Below is a small trained network, with its code and all its weights. Each question gives an input and a target symbol and asks what happens when units are switched off, that is, made to give their printed mean instead of their output.

import numpy as np


def w(rows, s, z=0):
    codes = np.array(rows[::2]) - 128.0
    scale = np.full(codes.shape[1], s)
    scale[-1] = z or s
    return codes * scale


def norm(h):
    return h / np.sqrt((h * h).mean(-1, keepdims=True) + 1e-5)


def f(y):
    return y / 2 * (1 + np.tanh(0.7978845608 * (y + 0.044715 * y**3)))


def softmax(a):
    e = np.exp(a - a.max(-1, keepdims=True))
    return e / e.sum(-1, keepdims=True)


def log_softmax(a):
    a = a - a.max(-1, keepdims=True)
    return a - np.log(np.exp(a).sum(-1, keepdims=True))


def net(x, mask):
    ids = ['αδεζηθξ'.index(c) for c in x.split()]
    T = len(ids)
    res = E[ids] + P[:T]
    r = norm(res)
    for j in range(2):
        rows = slice(3 * j, 3 * j + 3)
        q, k, v = (r @ M[0][rows].T for M in (Q, K, V))
        z = softmax(np.where(np.tri(T) > 0, q @ k.T / 3**0.5, -1e9)) @ v
        o = O[0][rows]
        res = res + np.where(mask[j], z, o[:, -1]) @ o[:, :-1]
    y = f(norm(res) @ A[0][:, :-1].T + A[0][:, -1])
    res = res + np.where(mask[2:10], y, B[0][:, -1]) @ B[0][:, :-1]
    return log_softmax(norm(res)[-1] @ U[:, :-1].T + U[:, -1])


Q, K, V, O, A, B = {}, {}, {}, {}, {}, {}
E = w([
[134,153,117,107,119,133],'α',
[97,116,3,3,87,143],'δ',
[171,74,141,58,99,124],'ε',
[94,119,140,231,90,156],'ζ',
[211,225,184,52,147,158],'η',
[173,146,64,157,70,117],'θ',
[246,74,90,156,159,160],'ξ',
],0.016)
P = w([
[193,150,146,219,53,243],'0',
[136,158,198,59,179,199],'1',
[110,161,183,93,126,176],'2',
[94,52,185,110,3,86],'3',
[148,150,133,87,176,92],'4',
[123,47,145,116,166,96],'5',
[124,87,140,132,184,95],'6',
[157,9,126,101,222,133],'7',
[80,70,204,28,114,101],'8',
],0.0061)
Q[0] = w([
[192,104,203,78,182,164],'H1',
[150,144,1,69,178,119],'H1',
[137,110,121,140,86,140],'H1',
[87,134,176,217,123,68],'H2',
[68,128,208,154,165,114],'H2',
[42,160,137,158,120,130],'H2',
],0.0096)
K[0] = w([
[206,111,96,197,151,90],'H1',
[45,79,135,135,172,107],'H1',
[135,88,180,132,178,187],'H1',
[2,171,179,147,164,199],'H2',
[80,138,239,115,170,167],'H2',
[154,128,209,139,130,237],'H2',
],0.0074)
V[0] = w([
[68,15,151,134,158,206],'H1',
[119,150,196,68,185,93],'H1',
[85,115,164,75,23,106],'H1',
[156,180,34,193,96,75],'H2',
[173,78,83,135,59,69],'H2',
[192,2,102,91,166,147],'H2',
],0.007)
O[0] = w([
[153,81,73,124,143,144,104],'H1',
[152,85,246,95,171,141,102],'H1',
[72,121,130,101,162,217,169],'H1',
[120,148,109,80,40,127,134],'H2',
[95,128,169,93,71,135,249],'H2',
[108,145,101,163,117,36,255],'H2',
],0.011,0.0055)
A[0] = w([
[193,119,255,136,61,121,239],'N1',
[23,138,153,240,141,217,79],'N2',
[57,228,184,113,126,61,152],'N3',
[220,126,74,98,168,22,231],'N4',
[118,51,130,96,179,85,183],'N5',
[195,182,114,116,102,244,224],'N6',
[18,68,8,51,127,113,252],'N7',
[253,139,209,199,161,194,131],'N8',
],0.0061,0.0016)
B[0] = w([
[200,135,92,146,247,53,248],'N1',
[88,115,39,167,170,184,129],'N2',
[171,29,192,147,100,68,190],'N3',
[52,30,93,203,133,135,218],'N4',
[126,151,255,190,154,180,192],'N5',
[72,12,135,85,141,86,183],'N6',
[85,109,181,122,185,172,253],'N7',
[83,178,53,67,148,94,159],'N8',
],0.0071,0.0044)
U = w([
[104,182,143,113,117,216,61],'α',
[38,216,154,119,139,185,31],'δ',
[93,77,253,139,117,255,170],'ε',
[16,160,109,150,169,217,253],'ζ',
[193,147,182,68,220,113,237],'η',
[103,192,206,76,5,166,145],'θ',
[191,67,72,138,125,73,30],'ξ',
],0.0065,0.0019)

Each question gives the input, a string of symbols that net reads in full, and the target symbol t.
The units are the heads (3 rows each of Q, K, V and O) and the neurons (one row each of A and B). Each row of codes is followed by its name. A weight is (code - 128) times the scale printed after its matrix; where a second scale follows, it is the last column's (O, A, B and U).
mask holds one flag per unit, heads first, then neurons. A switched-off unit (its flag False) gives its mean, the last column of its rows in O or B, instead of its output. The means were averaged over made-up inputs and are rounded, as every weight is.
A unit's drop is (log p(t) with every unit on - log p(t) with that unit switched off) / (log p(t) with every unit on - log p(t) with every unit switched off).
The circuit of an input: a set's keep is (log p(t) with only the set's units on - log p(t) with every unit switched off) / (log p(t) with every unit on - log p(t) with every unit switched off). Starting from all 10 units, units are removed one at a time, each time the one whose removal leaves the highest keep (on an exact tie, the one counted first), for as long as the keep stays at least 0.8.
circuit, biggest first: the units of the circuit, biggest drop first
unit that matters most: the unit with the biggest drop
top k neurons: the k neurons with the biggest drops, biggest first
which heads matter: for each layer, one digit per head in row order, 1 if its drop is at least 0.15 and else 0, layers parted by /
drop of u: that unit's drop, to one decimal
input ζ ε η α, target η: which heads matter : 01
input α ε α ε ε, target ε: circuit, biggest first : (N5 H1)
input θ θ ε θ ε α, target θ: unit that matters most : H2
input ζ ε α ξ α, target ξ: top 3 neurons : (N3 N5 N4)
input ε δ α, target ε: top 2 neurons : (N3 N1)
input ε ζ θ ε ε α ε, target ε: circuit, biggest first : (H1 N5 N7)
input α ε ε α α, target ε: which heads matter : 00
input θ ε η η ε θ ε, target θ: which heads matter : 01
input θ ε ε η η η α, target η: circuit, biggest first : (H1 N1)
input δ ε η ε, target η: top 2 neurons : (N1 N4)
input θ ε ε ε θ η, target θ: drop of H1 : 0.4
input ε θ α ξ ε η, target ξ: drop of N5 : 0.1
input ξ ε η, target ξ: drop of N8 : 0.0
input ξ ε ε, target ξ: circuit, biggest first : (H1)
